X =
-14.7	-28.8	-0.8	3.3	-1.3	15.0	-7.3	12.0	-3.2	7.1	24.8
-25.2	-1.7	10.2	-6.1	18.3	4.2	-2.5	8.1	-11.1	-5.9	-20.6
-19.3	-17.4	-0.7	1.5	-5.4	25.1	0.9	-2.5	-12.8	-9.6	-7.6
-24.3	-4.8	8.4	-1.5	21.0	2.2	-3.8	10.3	-8.7	-7.7	-17.1
23.3	18.7	0.9	1.7	5.4	-25.0	0.6	2.9	15.5	11.1	12.1
-26.6	-4.5	10.0	-2.7	22.3	2.3	-3.9	11.0	-10.0	-7.5	-18.5
X[0][0] -> -14.7
X[:, 5] -> [15.0, 4.2, 25.1, 2.2, -25.0, 2.3]
X[:, 2] -> [-0.8, 10.2, -0.7, 8.4, 0.9, 10.0]
X[1][4] -> 18.3
X[1] -> [-25.2, -1.7, 10.2, -6.1, 18.3, 4.2, -2.5, 8.1, -11.1, -5.9, -20.6]
X[0][4] -> -1.3
X[2][8] -> -12.8
X[0][7] -> 12.0
X[:, 1] -> [-28.8, -1.7, -17.4, -4.8, 18.7, -4.5]
X[3][5] -> 2.2
X[5][9] -> -7.5
X[4][1] -> 18.7
X[4][10] -> 12.1
X[2] -> [-19.3, -17.4, -0.7, 1.5, -5.4, 25.1, 0.9, -2.5, -12.8, -9.6, -7.6]
X[0][2] -> -0.8
X[3][2] -> 8.4
X[2][7] -> -2.5
X[:, 8] -> [-3.2, -11.1, -12.8, -8.7, 15.5, -10.0]
X[4][0] -> 23.3
X[4][9] -> 11.1
X[4][3] -> 1.7
X[:, 10] -> [24.8, -20.6, -7.6, -17.1, 12.1, -18.5]
X[5][5] -> 2.3
X[2][10] -> -7.6
X[1][9] -> -5.9
X[4][8] -> 15.5
X[3][0] -> -24.3
X[1][0] -> -25.2
X[5][8] -> -10.0
X[1][8] -> -11.1
X[2][2] -> -0.7
X[0] -> [-14.7, -28.8, -0.8, 3.3, -1.3, 15.0, -7.3, 12.0, -3.2, 7.1, 24.8]
X[3][3] -> -1.5
X[2][1] -> -17.4
X[5][2] -> 10.0

x =
[[ 33 -27  30   0  -4  -8   3  26 -23]
 [  4  -6   7  -3   1  -6   3   6  -6]
 [ 25 -20  24   1  -1 -14 -12  18 -14]
 [ 50 -67  31  27   4  28 -38  58  -7]
 [ 26 -31  16  15   3   7 -31  26  -1]
 [ 14 -10  13  -2  -3  -3   7   9 -11]
 [  9   8  -2   6 -12   9  -2  -8  -2]
 [ 26 -20  19   9  -1  -5 -26  17  -7]
 [ 38 -25  23  15  -8   2 -31  21 -10]
 [ 42 -31  31  12  -5  -7 -32  27 -14]
 [ 29 -44  19  18   7  14 -34  38   0]
 [ 23 -30  11  10  -3  24   6  26  -8]
 [ 34 -41  21  19   2  13 -34  35  -3]
 [  2  -9   6  -3   3  -2   6   8  -4]]
x[0, 0] -> 33
x[12, 7] -> 35
x[9, 4] -> -5
x[3, 0] -> 50
x[8, 8] -> -10
x[:, 2] -> [30, 7, 24, 31, 16, 13, -2, 19, 23, 31, 19, 11, 21, 6]
x[4, 2] -> 16
x[0, 4] -> -4
x[5, 5] -> -3
x[:, 0] -> [33, 4, 25, 50, 26, 14, 9, 26, 38, 42, 29, 23, 34, 2]
x[12, 2] -> 21
x[10, 5] -> 14
x[10] -> [29, -44, 19, 18, 7, 14, -34, 38, 0]
x[7, 2] -> 19
x[12] -> [34, -41, 21, 19, 2, 13, -34, 35, -3]
x[1, 0] -> 4
x[12, 6] -> -34
x[7] -> [26, -20, 19, 9, -1, -5, -26, 17, -7]
x[1, 1] -> -6
x[12, 1] -> -41
x[5, 0] -> 14
x[8, 3] -> 15
x[2] -> [25, -20, 24, 1, -1, -14, -12, 18, -14]
x[5, 4] -> -3
x[11, 7] -> 26
x[2, 2] -> 24
x[11] -> [23, -30, 11, 10, -3, 24, 6, 26, -8]
x[10, 4] -> 7
x[1] -> [4, -6, 7, -3, 1, -6, 3, 6, -6]
x[12, 3] -> 19
x[9, 2] -> 31
x[13, 5] -> -2
x[2, 5] -> -14
x[9, 7] -> 27
x[7, 6] -> -26
x[3, 4] -> 4
x[10, 1] -> -44

B = [  9   1  58 -18]
B[0] -> 9
B[1] -> 1
B[3] -> -18

grid = [42 41 24 26 20 64]
grid[-6] -> 42
grid[5] -> 64
grid[-5] -> 41

m = [[5, 4, 5, 3, 3, 5, 4, 4, 5, 4, 4, 4, 3, 5, 5], [2, 1, 4, 2, 3, 7, 3, 2, 5, 4, 1, 4, 2, 6, 7], [6, 6, 4, 6, 7, 4, 5, 6, 4, 5, 6, 4, 6, 3, 3], [6, 6, 4, 6, 6, 4, 3, 6, 4, 3, 6, 7, 6, 4, 5], [5, 5, 7, 4, 3, 6, 5, 4, 7, 4, 5, 6, 4, 7, 7], [5, 5, 7, 4, 3, 6, 7, 3, 7, 6, 5, 4, 3, 6, 5], [7, 7, 4, 7, 7, 5, 7, 7, 4, 7, 7, 5, 7, 4, 4], [5, 5, 5, 5, 4, 4, 5, 5, 5, 5, 5, 4, 4, 5, 4], [5, 4, 6, 3, 3, 5, 4, 3, 6, 4, 4, 3, 3, 6, 5], [4, 3, 6, 2, 3, 6, 6, 2, 6, 7, 3, 2, 2, 6, 5], [6, 6, 6, 5, 4, 4, 6, 5, 6, 6, 6, 4, 5, 5, 4]]
m[0,0] = 5
m[3] = [6, 6, 4, 6, 6, 4, 3, 6, 4, 3, 6, 7, 6, 4, 5]
m[6,5] = 5
m[4,11] = 6
m[:, 11] = [4, 4, 4, 7, 6, 4, 5, 4, 3, 2, 4]
m[9,6] = 6
m[6,6] = 7
m[:, 9] = [4, 4, 5, 3, 4, 6, 7, 5, 4, 7, 6]
m[3,7] = 6
m[7,4] = 4
m[1,5] = 7
m[8,6] = 4
m[8,1] = 4
m[5,7] = 3
m[3,11] = 7
m[0,12] = 3
m[8,9] = 4
m[7,1] = 5
m[1] = [2, 1, 4, 2, 3, 7, 3, 2, 5, 4, 1, 4, 2, 6, 7]
m[10,10] = 6
m[:, 2] = [5, 4, 4, 4, 7, 7, 4, 5, 6, 6, 6]
m[:, 13] = [5, 6, 3, 4, 7, 6, 4, 5, 6, 6, 5]
m[0,14] = 5
m[6,9] = 7
m[:, 4] = [3, 3, 7, 6, 3, 3, 7, 4, 3, 3, 4]
m[6] = [7, 7, 4, 7, 7, 5, 7, 7, 4, 7, 7, 5, 7, 4, 4]
m[5,2] = 7
m[7,14] = 4
m[0,6] = 4
m[5,12] = 3
m[1,10] = 1
m[2,3] = 6
m[9,3] = 2
m[9,1] = 3

A =
-22  -37    5    5   25
 76   46  -65  -64   10
-13   12    7    1  -26
-26   -9   28   30  -21
 41   44  -12  -17   -5
 31   12  -49  -54   -1
Indices start at 0.
(0, 0) = -22
(2, 3) = 1
(4, 4) = -5
(1, 0) = 76
(4, 3) = -17
(0, 4) = 25
(4, 0) = 41
(3, 0) = -26
(1, 1) = 46
(5, 0) = 31
(2, 1) = 12

arr =
[[ -87.3   24.9 -119.2  -13.6   25.7  -88.6   72.1   29.8  -86.6   55.7]
 [  15.1  -44.3 -189.5  246.7 -120.2 -143.5   23.8   91.6   93.5   43.3]
 [  32.0  -66.4  -36.8   41.6   69.0  -48.8   68.0 -135.8  -55.1   54.3]
 [  -9.0   76.2  -15.7 -123.6   -9.2   63.2  -42.5   39.7  -32.4  -10.2]
 [-145.0   76.6   26.5  -19.8    4.1  145.1   15.2  -33.7  -17.8  -74.5]
 [  31.6  -77.7   27.6  170.8  -76.2   -5.2  -76.7    7.6   17.0  -22.6]
 [  10.7  -77.7    0.4  -84.8  254.5  146.2 -111.3  -81.9   46.5  -26.0]
 [   7.8  -36.2  -23.9  157.7 -158.6 -115.9   18.7   65.9  -36.9    6.3]]
Indices start at 0.
(0, 0) = -87.3
(4, 9) = -74.5
(0, 9) = 55.7
(1, 7) = 91.6
(2, 8) = -55.1
(6, 0) = 10.7
(0, 3) = -13.6
(1, 6) = 23.8
(7, 2) = -23.9
(6, 6) = -111.3
(1, 9) = 43.3
(3, 8) = -32.4
(5, 4) = -76.2
(0, 4) = 25.7
(2, 6) = 68.0
(5, 0) = 31.6
(6, 5) = 146.2
(2, 4) = 69.0
(1, 4) = -120.2
(6, 3) = -84.8
(4, 5) = 145.1
(1, 2) = -189.5
(6, 2) = 0.4
(2, 3) = 41.6
(6, 1) = -77.7
(7, 7) = 65.9
(5, 6) = -76.7
(3, 4) = -9.2
(4, 7) = -33.7
(7, 5) = -115.9

a =
[ -36.09   -8.28  -66.89 -103.11  -21.41 -183.72 -222.96  -83.79 -117.12
  -46.59   -5.07   98.46  -65.95   63.45  -95.85  144.50]
a[0] -> -36.09
a[-14] -> -66.89
a[-11] -> -183.72
a[-7] -> -46.59
a[14] -> -95.85
a[-12] -> -21.41
a[-13] -> -103.11
a[6] -> -222.96
a[10] -> -5.07
a[7] -> -83.79
